In the rows, zero is written as 128.
Each row of numbers belongs to one of the objects below and depends on some of the facts about them. Some rows are named. Which object is each other row?

Some facts about the objects:
drego: points at; deklo: hangs directly under; lidrun: is of sort
dreten (drego bidos) (deklo flusen) (lidrun e)
dinoflim (deklo brodruk) (lidrun d)
sidi (drego breni) (deklo perur) (lidrun e)
droplim (drego truka) (deklo kagrun) (lidrun b)
trudum (drego drudruplel) (deklo rutis) (lidrun b)
kevik (drego pilum) (deklo lekom) (lidrun a)
pakluflam (deklo skiklim) (lidrun d)
teple (drego druklen) (deklo granan) (lidrun e)
truka (drego piror) (deklo tupos) (lidrun a)
klotrok (deklo flusen) (lidrun d)
ploson (drego foflin) (deklo brodruk) (lidrun c)
bidos (drego badi) (lidrun b)
velam (drego brageklil) (deklo granan) (lidrun b)
natustom (deklo kagrun) (lidrun e)
vepi (deklo groridrok) (lidrun d)
drudruplel (drego tovolon) (deklo toska) (lidrun b)
trista (drego ploson) (deklo rutis) (lidrun b)
kloder (deklo groridrok) (lidrun a)
regel (drego klisil) (deklo tupos) (lidrun a)
lufler (drego bropim) (deklo stede) (lidrun d)
plaple (drego melos) (deklo perur) (lidrun c)
mulo (drego drole) (deklo skamon) (lidrun b)
runon (deklo bidos) (lidrun a)
daror (deklo tupos) (lidrun b)
pozugruk (deklo bropim) (lidrun e)
brezim (deklo tupos) (lidrun a)
droti (drego fitri) (deklo kogrin) (lidrun b)
granan (lidrun b)
plabu (deklo kogrin) (lidrun e)
noklamu (drego salugral) (deklo stidun) (lidrun a)
trovak (deklo flusen) (lidrun b)
kluzomu (drego skinus) (deklo flusen) (lidrun b)
tradum (deklo skiklim) (lidrun a)
grunori (drego mesta) (deklo flusen) (lidrun a)
sidrar (drego noklamu) (deklo bidos) (lidrun c)
pevan (drego flivaru) (deklo trudum) (lidrun a)
skesos (deklo stidun) (lidrun a)
rutis (lidrun d)
sofitran (deklo brodruk) (lidrun a)
gridra (drego sidi) (deklo stede) (lidrun d)
klokom (deklo kagrun) (lidrun c)
badi (drego treredris) (deklo rutis) (lidrun b)
lelu (deklo skamon) (lidrun d)
vubribu (deklo stidun) (lidrun b)
listu (deklo perur) (lidrun b)
stede (deklo rutis) (lidrun b)
klofil (deklo bropim) (lidrun b)
bropim (drego lifak) (lidrun a)
zuro (deklo grarur) (lidrun d)
flifur (drego tupos) (deklo bidos) (lidrun b)
mazer (drego kede) (deklo sofitran) (lidrun c)
kogrin (drego mabrim) (deklo rutis) (lidrun b)
zipem (deklo klokom) (lidrun d)
stidun (drego staza) (deklo tupos) (lidrun b)
skinus (drego kevik) (deklo skamon) (lidrun d)
klotor (drego tati) (deklo kagrun) (lidrun c)
fitri (drego natustom) (deklo kogrin) (lidrun c)
lifak (drego desar) (deklo lekom) (lidrun a)
treplukla (deklo trudum) (lidrun d)
skiklim (lidrun a)
drole (drego saskur) (deklo skiklim) (lidrun a)
perur (drego pevan) (deklo kagrun) (lidrun b)
bogak (drego kagrun) (deklo bidos) (lidrun a)
breni (drego zupluver) (deklo klokom) (lidrun a)
trilum (deklo skiklim) (lidrun c)
korula (deklo rutis) (lidrun b)
bustobus (drego droplim) (deklo toska) (lidrun c)
staza (drego pestim) (deklo skiklim) (lidrun a)
mesta (drego plaple) (deklo klokom) (lidrun e)
fiple (deklo tupos) (lidrun a)
tovolon (deklo melos) (lidrun a)
naplu (drego pova) (deklo lekom) (lidrun b)
vezur (deklo lelu) (lidrun a)
pedrus (drego kogrin) (deklo flusen) (lidrun b)
pledos (deklo sofitran) (lidrun c)
stasoflum (drego sidrar) (deklo klokom) (lidrun a)
pova (deklo perur) (lidrun a)
tupos (drego mulo) (lidrun d)
brinal (drego flusen) (deklo brodruk) (lidrun a)
drifes (drego trudum) (deklo trudum) (lidrun a)
plotrel (drego kluzomu) (deklo granan) (lidrun c)
gege (drego nuna) (deklo lekom) (lidrun a)
gare (deklo stede) (lidrun a)
flastim (lidrun b)
grevul (drego klotor) (deklo granan) (lidrun c)
flemebi (deklo perur) (lidrun c)
melos (drego bustobus) (deklo bidos) (lidrun d)
zupluver (deklo sofitran) (lidrun b)
grarur (drego dinoflim) (deklo rutis) (lidrun e)
druklen (drego plotrel) (deklo grarur) (lidrun a)
lodir (deklo flastim) (lidrun e)
flodrer (drego britre) (deklo lelu) (lidrun b)
toska (deklo bidos) (lidrun a)
pizi (deklo kagrun) (lidrun d)
kagrun (drego lufler) (lidrun d)
klisil (drego pozugruk) (deklo stidun) (lidrun c)
vazik (deklo toska) (lidrun a)
pilum (deklo lekom) (lidrun a)
vabi (deklo klokom) (lidrun a)
plekles (deklo groridrok) (lidrun a)
flivaru (drego flifur) (deklo stede) (lidrun a)
saskur (deklo bidos) (lidrun a)
zigir (deklo tupos) (lidrun c)
nuna (drego tradum) (deklo brodruk) (lidrun c)
drobo (drego dreten) (deklo trudum) (lidrun a)
braklu (deklo toska) (lidrun a)
plisos (deklo bidos) (lidrun e)
kede (deklo stede) (lidrun a)
skamon (deklo bropim) (lidrun c)
keplok (deklo perur) (lidrun a)
groridrok (deklo skiklim) (lidrun e)
flusen (drego stasoflum) (deklo bropim) (lidrun c)
riker (drego plisos) (deklo sofitran) (lidrun a)
pleskon (deklo flastim) (lidrun a)
brodruk (lidrun a)
mabrim (deklo kogrin) (lidrun b)
felabri (drego mazer) (deklo sofitran) (lidrun d)
treredris (drego gare) (deklo flastim) (lidrun a)
piror (drego klofil) (deklo groridrok) (lidrun a)
tekem (deklo trudum) (lidrun a)
lekom (drego teple) (deklo flastim) (lidrun a)
pestim (drego pakluflam) (deklo lekom) (lidrun c)
desar (drego klavo) (deklo stede) (lidrun b)
tiram (drego gridra) (deklo stede) (lidrun d)
foflin (deklo flastim) (lidrun e)
britre (drego groridrok) (deklo kogrin) (lidrun d)
tati (drego naplu) (deklo sofitran) (lidrun a)
liflak (deklo lelu) (lidrun e)
zestak (deklo trudum) (lidrun a)
veze (drego stidun) (deklo lelu) (lidrun c)
trapum (drego velam) (deklo klokom) (lidrun a)
lostol (deklo grarur) (lidrun b)
dupla (deklo kogrin) (lidrun a)
klavo (deklo brodruk) (lidrun d)
salugral (drego riker) (deklo flastim) (lidrun c)
brageklil (drego bogak) (deklo perur) (lidrun a)
tradrul (drego dupla) (deklo stidun) (lidrun b)
listus (drego grevul) (deklo grarur) (lidrun c)
gestel (drego perur) (deklo groridrok) (lidrun e)
klater (deklo trudum) (lidrun a)

Some objects and their rows:
[118 132 161  88 129 121 139 157 125 118 135 156 127 130 134 173 165 110
 121 130 115 122  97  99 133 147 133  79 135 171 139 127 140 112] -> truka
[128 130 130 129 151 115 145 106 130 135 141 100 141 163 118 157 136 125
 108 114 145 123  97 131 118 113 106 107 143 127  97 118 124 126] -> tupos
[147 122 170  87 119 114 156 118 126  89 150 150 136 132 106 160 162 191
 115 129 119 136 128 114 147 152 134 102 152 144 120 135 136 144] -> kede
[117  82 142 163 137 115 124 173  98 169 105 151 117 141 172 108 131 178
  83 105 139 133 158 120 136 106 113 169 154  96  96 105 138 127] -> kagrun
[180 111 106 164 142  96 145 173 124 252  97 168 134 119 164 117  92 120
 108 118 150 112 177 161 140 137 124 164 113  81 112 125 131 156] -> velam
[161  70 172 118 113 117 142 208 104 190 138 191 108 104 181 135 130 150
 119 150 123 131 170  82 150 141 145 145 145 143 116  98 149 137] -> brageklil
[113 117 164  94 137 112 151 148 129  94 143 148 127 138 134 165 161 149
 124 136 123 139 128  97 143 116 150  92 141 158 129 118 129 123] -> braklu
[137 111 168  96 115 131 130 150 122 126 162 161 129 137 144 145 164 145
 125 146 116 141 117  84 132 138 124  93 152 154 114  85 140 115] -> keplok
[145 124 170  85 118 115 156 118 125  89 150 150 134 131 109 160 161 188
 116 129 117 136 131 112 147 153 134 102 154 145 118 134 135 141] -> dupla
[163 168 118 161 154 119 122 116 141 175 118 138 160 164 105 100 120 119
 128 109 152 146 125 157 126 163 122 105 117  90  97 125 109 122] -> pedrus
[117 118 162  96 138 115 150 148 132  97 145 149 130 136 131 162 159 144
 125 136 124 140 129  99 142 121 149  91 138 157 126 116 129 123] -> runon
[134 168 168  81 103 114 147 122 123 111 158 145 134 143  95 153 167 202
 130 120 131 139 108 116 134 155 147  87 145 153 125 135 136 121] -> flivaru
[124 180 164  85  90 112 142 130 119 116 154 152 129 143  96 143 170 206
 138 113 136 138 113 121 135 152 156  87 142 150 133 138 140 115] -> pevan
[159 149 129 152 147 125 115 117 132 162  99 145 149 151 126 125 136  67
 108  96 143 103 112 159 127 176  82  99 127 114 128 133 142 119] -> klofil
[161 136 109 145 124 125 114 116 134 191 133 144 152 161 135 120 139 123
 108 118 136 124 113 147 112 138  81 108 140  92  97  81 132 115] -> listu
[116 139 149 108 136 119 147 158 117 111 149 122 134 156 126 195 176 160
 146 116  99 171  91  87 139 120 161 100 119 172 109 132 123 112] -> lekom
[161 131 123 167 138 135 127 145  88 120 110 128 140 130  94 162 136 136
 131 124 144 128 144 167 122 129 121 115 116 137  85 101 120 123] -> pestim
[148 129 149 103 134 121 150 162 120 111 138 145 140 135 113 180 167 148
 152 130 105 170 126 112 145 138 157  91 112 163 116 114 121 120] -> gege
[130 121 162  88 135 116 153 146 137  98 142 150 134 131 122 162 156 132
 132 142 127 138 132 108 144 129 148  83 134 156 129 112 130 126] -> noklamu
[152 128 192 124 152 129 139 140 129  85 144 159 135 138 111 116 143 133
 148 132 140 157 154  98 153 171 162  89 135 154 119 130 124 126] -> vezur
[115 104 110 158 157 110 124 121 133  95  66 162 165 154 114 101 157 250
  58  89 107 161 159 162 143 135  93 151 157  41  88 126 101 145] -> desar

Which object is each row?
No name comes twice in this set of rows, the named rows included.
[134 141 166 172 160 125 127 121 118 124 127 121 138 167 114  98 127 135
 124  97 167 139 140 128 136 148 133 120 138 117 102 139 128 122]	lelu
[133  99 131 150 143 108 137 151 111 140  84 158 140 130 119 110 137 232
  75 107 126 150 165 149 138 144 116 158 149  76  90 128 117 151]	lufler
[153 155 100 142 151 113 126 112 148 178 120 133 158 160 114 139 138 119
 109 113 132 127 102 154 117 133 101 100 126  92  99 116 112 123]	teple
[170 104 166  94 128 124 161 138 119  70 138 149 141 128 118 182 166 120
 155 129 120 147 169 132 160 135 136  92 118 167 136 105 142 135]	pilum
[110 131 146 171 119 137 107 134  84 145 145 125 116 156 131 131 141 156
  97 123 155 104 106 116 105 105 106 130 163 128  77  90 139 105]	klokom
[ 85 122 171  91 139 107 152 143 137  95 150 144 118 145 145 152 157 150
 107 133 134 124 120  85 140 103 153  97 156 152 132 127 130 120]	brodruk
[ 83  70 195 139 163 122 136 172 111  34 104 168 124 145 153 113 170 209
  97 110 112 174 181  75 173 120 158 138 160 122 115 138 119 130]	bropim
[136 144 100 139 146 109 136 115 142 165 117 126 153 160 128 139 133 116
 106 106 144 119 122 159 125 116 104 109 125  96 110 114 119 125]	drudruplel
[134 142 162  86 122 113 150 127 127 113 154 144 136 138 104 164 163 197
 119 130 112 146 101  99 135 153 143  95 150 146 110 138 127 129]	druklen
[180 136 125 156 157 119 129 101 143 146 113 141 157 159 114 106 126 101
 120 110 149 124 151 164 139 151  98 106 128  92 114 120 124 134]	pozugruk
[156 138 130 162 132 133 129 132  94 123 119 129 136 133  96 152 131 130
 127 129 158 117 145 164 118 127 120 111 126 131  90  98 122 123]	salugral
[175 141  97 148 146 114 133 120 139 166 111 135 161 156 115 149 139 115
 125 106 130 134 133 169 128 132 102 107 113  99 106 111 117 131]	lodir
[139 126 136 166 118 141 105 139  90 155 139 141 126 138 119 124 132 146
 102 142 154 110 118 133 101 128  99 116 154 127  75  74 132 107]	flemebi

The same objects again, as new rows of numbers:
Some rows with their names:
[145 131 100 119 136  99 165 150  40 133 106  77 138 111 145 133 141 119
 172 119 201 105 128 135 206 106 106  87 123 107  84 114] -> pilum
[152  33 218 132 195  74 192 114 174  88  65 177  14 125  55 165 246 173
 156 106 173 134  78 110 172 117 137 143 184 118 128  88] -> klavo
[152 115 111 118 126 107 146 127  88 132 112  98 132  88 146 140 152 113
 157 132 158  96 110 163 173 105  92  95 142 151 113 134] -> brezim
[185 122 125 113 178 117 115 149 113 135 121 147 104  97  78 135 139 134
 138 115 114 136 139  98 137 115 174 128  42 137 146 171] -> grevul
[181 125 123 118 182 121 118 144 132 157 128 131  87 104  73 109 128 153
 152 108 127 136 125  83 143 114 150 129  35 155 152 177] -> klotor
[179 125 123 119 184 122 122 140 141 160 130 126  82 104  70 102 128 157
 154 105 131 135 120  75 145 113 144 128  30 159 155 178] -> flemebi
[110 104 155 132 214 115 123 173 144  94 108 169  27 154 105 174 186 151
 152  93  89  92 104  83 142 106 151 119 176 149 117  65] -> klotrok
[195 168 149 121 162 138  68 158 123 119 140 164  98 131 107 125 132 121
 140 124  72 167 124 123 151 105 170 189  67 167 114 145] -> flusen
[173 129 111 123 179 106 108 163 103 113 141 144  91 112 118 135 161 129
 157 130 114 108 131 100 152 104 151 133 113 154 114 129] -> kluzomu
[102 115 150 129 219 102 123 184 138  93 107 168  24 158 110 161 181 151
 160  96  94  85 113  76 150 109 156 119 175 146 111  60] -> skinus
[164 138 118 127 180 113 118 146 114 120 137 138 102 102 140 164 171 132
 166 123 119 107 149 127 177  91 130 132 118 171 127 128] -> dreten
[142 119 117 114 116  79 143 135  93 125  91 121 124  69 155 102 166 117
 166 149 157  68 116 174 168 117 106  91 145 161 122 144] -> riker
[138 137 130 118 164  89 148 154  86 132  92 131 106  99 126 127 157 148
 185 114 167 101 156 125 197 112 148 110  85 131 123 140] -> plisos
[186 116 134 111 166 107 115 145 118 128 107 165  98  81  79 119 152 139
 135 126 112 123 136 111 134 123 181 126  42 143 155 180] -> nuna
[155 117 123 122 173 121 130 138 139 156 125 111  78 111  90 108 134 152
 157 105 140 118 104  91 149 113 114 113  83 163 138 155] -> listu
[131 102 119  99 142  88 130 141 112 126 122  80 160  95 155 151 130 107
 209 129 146 106 109 160 152 102  86 102 151 132 112 161] -> tekem
[144 121 107 124 137 114 146 121 121 159 126  71 110  98 138 111 137 134
 177 122 169  94  91 139 178 100  59  98 134 178 123 143] -> keplok
[152 115 110 118 125 107 146 128  88 132 112  95 133  89 147 139 152 113
 159 130 158  96 109 163 173 103  93  95 142 148 111 134] -> fiple
[148 119 107 117 125 104 145 134  79 135 106  99 131  90 151 134 151 109
 157 130 160  91 116 160 175 109  99  94 141 146 111 132] -> noklamu
[132 104 118  99 143  87 130 140 113 125 121  81 160  94 154 152 131 106
 209 130 148 106 109 161 151 102  84 102 151 131 111 162] -> klater
[ 96  84 176 120 182 113 135 151 167 108  64 185  29 124  91 161 180 141
 112  94  70  80  97 118 110 129 151  94 159 156 157  95] -> felabri

Which object is each row?
No name comes twice in this set of rows, the named rows included.
[213  68 144 130 136  99 211  82  93 119 118  75 134  98 109 183 202 118
 138 127 226 171  97 156 206  82  60 129 153 111  99 110]	lifak
[ 94  92 167 123 196 117 146 162 136 109  74 160  34 147  85 167 167 150
 135  81 102  96 100  96 134 123 154  97 150 125 131  80]	vepi
[ 77 130 204 107 164 116 116 186 144 118  57 169  35 179 115 125 122 124
 115  62  78 127 111 117 156 146 146 126 141 126 113  59]	melos
[ 98 117 248 138 177 130 181 115 205  83  85 124  40 166  80 118 160 205
 143  89 115 163  48  94 134  83 100 138 122 137 129  57]	kagrun
[144 118 101 121 135 126 134 121 119 166 126  76 108 100 138 122 134 124
 172 118 157  94  88 146 171 106  60 100 140 185 124 149]	stasoflum
[153 118 116 113 158 116 113 159  94 140 104 140  98 108 102 133 133 120
 140 111 119 107 128 118 145 129 156 108  91 137 126 148]	flifur
[140 101 137 100 178  84 119 162 121 118 116 121 125 108 103 135 129 138
 207 116 137 121 119 111 137 118 151 119  97 106 116 175]	mabrim
[139 125 106 126 138 102 149 130 107 157 123  73 105 101 140  95 138 147
 204 123 193  89  94 132 195 106  70 100 133 167 110 145]	pova
[195 174 154 122 166 122  76 164 120 106 140 164 100 131 112 108 138 129
 149 130  88 167 131 114 159  99 171 190  63 158 110 134]	skamon
[129 193 135 123 172  95 120 153 144 186  79 108  83 141  76  60 108 109
 150 127 116 155 107 100 114 103  88 148  94 171 131 126]	perur
[182 131 117 113 182 111 130 159  85 137 115 137 108 110  76 133 130 132
 135 107 135 142 154  84 152 115 179 118  28 110 134 154]	salugral
[147 129 152 140 130 124 204  82 146  90 147  46 149  79 144 106 155 194
 164 145 163 110  67 125 141  46  51  77  91 162 136 121]	brageklil

